Below are the code and all the weights of a small trained network. Each question names an input and a class and asks about switching units off, where a switched-off unit gives its printed mean instead of its output.

import numpy as np


def w(rows, s, z=0):
    codes = np.array(rows[::2]) - 128.0
    scale = np.full(codes.shape[1], s)
    scale[-1] = z or s
    return codes * scale


def f(y):
    return y / 2 * (1 + np.tanh(0.7978845608 * (y + 0.044715 * y**3)))


def log_softmax(a):
    a = a - a.max(-1, keepdims=True)
    return a - np.log(np.exp(a).sum(-1, keepdims=True))


def net(x, mask):
    res = np.array(x, float).reshape(1, 8) / 4 @ E
    y = f(res @ A[0][:, :-1].T + A[0][:, -1])
    res = res + np.where(mask, y, B[0][:, -1]) @ B[0][:, :-1]
    return log_softmax(res[-1] @ U[:, :-1].T + U[:, -1])


A, B = {}, {}
E = w([
[210,54,82,90,207,10,86,105,174,129,175],'x0',
[170,150,139,136,83,132,114,107,67,121,116],'x1',
[102,139,9,220,112,107,115,85,98,64,74],'x2',
[174,183,136,74,127,183,128,15,189,127,66],'x3',
[99,134,31,41,151,110,162,139,89,239,132],'x4',
[108,11,158,113,129,140,255,54,96,54,138],'x5',
[150,118,131,159,99,131,137,117,112,149,120],'x6',
[70,115,134,138,222,164,106,78,136,158,163],'x7',
],0.0081)
A[0] = w([
[130,130,254,179,142,95,56,129,132,53,143,200],'n1',
[201,94,82,126,157,81,127,104,128,121,184,48],'n2',
[88,67,173,142,109,70,102,190,92,171,103,101],'n3',
[247,69,116,122,195,72,76,125,156,89,158,114],'n4',
[136,157,109,122,136,158,124,78,213,129,102,114],'n5',
[160,166,85,169,119,171,80,199,211,145,166,36],'n6',
[105,121,39,200,136,142,103,82,109,76,88,68],'n7',
[108,75,120,160,99,107,72,171,76,162,192,98],'n8',
[145,168,131,142,114,97,70,175,136,202,100,21],'n9',
[136,174,125,159,143,137,41,144,132,186,142,105],'n10',
[161,86,171,187,100,168,85,135,173,30,130,70],'n11',
[70,185,140,111,96,184,189,164,110,101,76,200],'n12',
[195,184,110,72,16,36,214,204,167,76,75,161],'n13',
[23,149,170,149,115,215,153,177,103,133,100,170],'n14',
[132,140,86,61,120,122,191,151,59,201,120,101],'n15',
[161,54,206,67,102,183,107,167,89,177,168,103],'n16',
[139,183,57,193,146,135,118,127,76,78,144,117],'n17',
[172,102,91,150,64,201,119,177,114,140,101,200],'n18',
[85,134,133,142,190,126,126,170,37,105,215,138],'n19',
[137,51,163,92,131,103,230,131,109,93,57,95],'n20',
[219,175,143,86,115,183,166,93,189,139,183,153],'n21',
[130,154,124,125,95,109,38,161,149,154,95,3],'n22',
[135,102,105,118,99,99,134,185,51,106,172,165],'n23',
[128,126,94,100,130,192,122,42,143,152,48,210],'n24',
[108,57,94,108,126,175,186,72,92,60,202,56],'n25',
[87,206,73,48,145,103,150,118,42,162,137,102],'n26',
[116,162,28,161,138,82,188,98,111,68,75,67],'n27',
[54,105,166,205,129,105,119,209,88,132,145,137],'n28',
[66,67,84,64,109,73,108,90,85,205,119,134],'n29',
],0.0079,0.0027)
B[0] = w([
[146,91,2,107,108,133,238,133,219,118,77,239],'n1',
[125,129,181,111,151,95,146,184,81,77,105,201],'n2',
[126,140,123,78,72,89,98,137,159,190,98,184],'n3',
[125,136,201,203,194,136,138,167,74,76,92,253],'n4',
[103,141,137,110,108,135,85,124,93,174,112,183],'n5',
[92,121,58,184,109,179,125,103,81,86,175,207],'n6',
[120,193,120,91,133,61,202,166,163,189,188,228],'n7',
[107,143,125,114,131,100,69,115,129,156,102,200],'n8',
[95,123,137,115,115,182,124,128,94,112,149,212],'n9',
[94,98,124,189,144,187,118,155,121,67,161,225],'n10',
[94,111,56,132,125,135,175,99,130,136,97,217],'n11',
[180,121,182,149,184,86,95,107,83,87,148,236],'n12',
[177,94,98,181,183,121,75,78,182,174,161,237],'n13',
[171,113,192,192,195,91,169,158,105,138,90,254],'n14',
[139,75,101,138,117,186,210,105,184,137,80,216],'n15',
[102,222,97,87,144,117,161,166,144,175,204,202],'n16',
[131,209,122,118,146,140,164,126,139,105,157,211],'n17',
[169,137,144,169,149,119,106,155,156,133,130,191],'n18',
[130,102,136,61,115,99,96,53,143,193,103,202],'n19',
[108,125,97,155,80,203,46,93,29,118,193,218],'n20',
[73,166,134,83,116,52,113,122,136,174,138,201],'n21',
[129,112,93,134,32,182,87,139,61,54,148,195],'n22',
[136,135,116,74,147,125,92,81,169,128,106,200],'n23',
[99,129,146,178,101,89,59,143,183,172,96,226],'n24',
[85,87,150,161,95,183,98,97,106,115,158,224],'n25',
[152,136,50,137,135,175,148,145,125,142,88,219],'n26',
[134,184,156,112,108,86,164,137,117,162,195,220],'n27',
[134,122,159,123,107,96,92,60,138,142,112,226],'n28',
[159,124,76,128,166,175,144,145,123,92,73,218],'n29',
],0.0074,0.008)
U = w([
[64,111,118,128,66,205,100,121,62,76,204,51],'0',
[129,102,83,111,109,169,214,144,181,108,45,78],'1',
[155,123,201,143,175,98,139,184,76,93,84,142],'2',
[94,190,134,72,103,90,182,173,156,151,254,134],'3',
[134,110,119,134,166,127,93,90,175,135,155,254],'4',
[71,129,138,87,84,65,43,69,161,142,68,75],'5',
],0.0097,0.0037)

Each question gives the input, the list of numbers given to net, and the class t.
The units are the neurons (one row each of A and B). Each row of codes is followed by its name. A weight is (code - 128) times the scale printed after its matrix; where a second scale follows, it is the last column's (A, B and U).
mask holds one flag per neuron, in row order. A switched-off neuron (its flag False) gives its mean, the last column of its row in B, instead of its output. The means were averaged over made-up inputs and are rounded, as every weight is.
A unit's drop is (log p(t) with every unit on - log p(t) with that unit switched off) / (log p(t) with every unit on - log p(t) with every unit switched off).
The circuit of an input: a set's keep is (log p(t) with only the set's units on - log p(t) with every unit switched off) / (log p(t) with every unit on - log p(t) with every unit switched off). Starting from the 12 units with the biggest drops (on a tie, the unit counted first), units are removed one at a time, each time the one whose removal leaves the highest keep (on an exact tie, the one counted first), for as long as the keep stays at least 0.8.
circuit, biggest first: the units of the circuit, biggest drop first
most important unit: the unit with the biggest drop
k most important neurons: the k neurons with the biggest drops, biggest first
drop of u: that unit's drop, to one decimal
input [-6,2,1,-4,-5,-1,1,-3], class 2: circuit, biggest first -> (n14)
input [2,1,4,3,-5,2,3,1], class 1: circuit, biggest first -> (n1, n11)
input [3,5,5,-2,1,-3,-2,4], class 3: circuit, biggest first -> (n7, n17, n13)
input [5,-1,6,-3,-5,-4,8,-2], class 3: circuit, biggest first -> (n7, n17)
input [7,4,-1,4,-7,5,2,3], class 1: 4 most important neurons -> (n1, n11, n12, n14)
input [7,0,4,3,-8,1,8,-5], class 1: 3 most important neurons -> (n1, n11, n12)
input [-8,0,1,0,-8,-6,0,-5], class 1: 4 most important neurons -> (n1, n11, n4, n20)
input [-7,1,-4,5,-6,-1,-5,-2], class 2: 2 most important neurons -> (n12, n14)
input [-1,-8,-7,-7,-4,8,-7,0], class 0: 2 most important neurons -> (n20, n25)
input [-4,-1,-2,-6,1,3,6,3], class 5: circuit, biggest first -> (n19, n28, n3)
input [-2,3,-3,8,-4,6,6,4], class 5: circuit, biggest first -> (n24, n21)
input [1,-3,3,-4,3,3,-6,2], class 5: 2 most important neurons -> (n19, n1)
input [4,-5,-3,8,-7,-1,6,1], class 5: 2 most important neurons -> (n21, n5)
input [-7,0,3,-2,-7,0,8,-3], class 1: circuit, biggest first -> (n1)
input [-1,3,-7,-5,-6,0,6,4], class 3: 2 most important neurons -> (n16, n15)
input [8,-8,-6,4,-1,1,-2,-8], class 2: 2 most important neurons -> (n4, n2)
input [6,-1,-5,1,-3,7,-5,5], class 0: 3 most important neurons -> (n20, n25, n14)
input [-8,1,4,-1,-4,-4,-8,3], class 2: 2 most important neurons -> (n14, n12)
input [-2,5,-7,1,-2,4,-2,2], class 3: drop of n16 -> 0.4
input [-6,8,-8,-8,2,-8,1,7], class 0: most important unit -> n10
input [3,2,-5,-8,7,4,-3,-6], class 5: drop of n8 -> 0.2
